Below is a small trained network, with its code and all its weights. Each question gives an input and a class and asks what happens when units are switched off, that is, made to give their printed mean instead of their output.

import numpy as np


def w(rows, s, z=0):
    codes = np.array(rows[::2]) - 128.0
    scale = np.full(codes.shape[1], s)
    scale[-1] = z or s
    return codes * scale


def f(y):
    return np.maximum(y, 0)


def log_softmax(a):
    a = a - a.max(-1, keepdims=True)
    return a - np.log(np.exp(a).sum(-1, keepdims=True))


def net(x, mask):
    res = np.array(x, float).reshape(1, 3) / 4 @ E
    y = f(res @ A[0][:, :-1].T + A[0][:, -1])
    res = res + np.where(mask, y, B[0][:, -1]) @ B[0][:, :-1]
    return log_softmax(res[-1] @ U[:, :-1].T + U[:, -1])


A, B = {}, {}
E = w([
[3,250,63],'x0',
[106,180,218],'x1',
[124,125,129],'x2',
],0.013)
A[0] = w([
[147,81,178,227],'neuron 0',
[42,187,74,195],'neuron 1',
[144,45,95,254],'neuron 2',
[124,250,162,121],'neuron 3',
[96,156,200,149],'neuron 4',
[110,124,84,136],'neuron 5',
[91,128,180,164],'neuron 6',
],0.018,0.0087)
B[0] = w([
[215,26,163,212],'neuron 0',
[1,198,141,250],'neuron 1',
[223,158,8,218],'neuron 2',
[71,122,197,206],'neuron 3',
[241,104,210,178],'neuron 4',
[24,85,10,157],'neuron 5',
[237,83,232,164],'neuron 6',
],0.0096,0.024)
U = w([
[206,131,37,135],'0',
[2,185,35,199],'1',
[183,56,183,156],'2',
[48,201,249,1],'3',
],0.012,0.0096)

Each question gives the input, the list of numbers given to net, and the class t.
The units are the neurons (one row each of A and B). Each row of codes is followed by its name. A weight is (code - 128) times the scale printed after its matrix; where a second scale follows, it is the last column's (A, B and U).
mask holds one flag per neuron, in row order. A switched-off neuron (its flag False) gives its mean, the last column of its row in B, instead of its output. The means were averaged over made-up inputs and are rounded, as every weight is.
A unit's drop is (log p(t) with every unit on - log p(t) with that unit switched off) / (log p(t) with every unit on - log p(t) with every unit switched off).
The circuit of an input: a set's keep is (log p(t) with only the set's units on - log p(t) with every unit switched off) / (log p(t) with every unit on - log p(t) with every unit switched off). Starting from all 7 units, units are removed one at a time, each time the one whose removal leaves the highest keep (on an exact tie, the one counted first), for as long as the keep stays at least 0.8.
circuit, biggest first: the units of the circuit, biggest drop first
k most important neurons: the k neurons with the biggest drops, biggest first
drop of u: that unit's drop, to one decimal
input [3,1,-5], class 3: circuit, biggest first	(neuron 2)
input [4,1,-8], class 3: 2 most important neurons	(neuron 2; neuron 3)
input [0,8,-3], class 2: 2 most important neurons	(neuron 1; neuron 4)
input [8,1,-5], class 3: 2 most important neurons	(neuron 3; neuron 2)
input [1,-8,3], class 1: 4 most important neurons	(neuron 0; neuron 4; neuron 5; neuron 6)
input [0,7,-6], class 2: 3 most important neurons	(neuron 1; neuron 4; neuron 6)
input [-7,-2,-6], class 0: drop of neuron 2	0.9
input [-5,-5,2], class 0: drop of neuron 2	0.3
input [7,4,-6], class 3: drop of neuron 0	0.0
input [0,-2,-8], class 0: drop of neuron 1	4.2
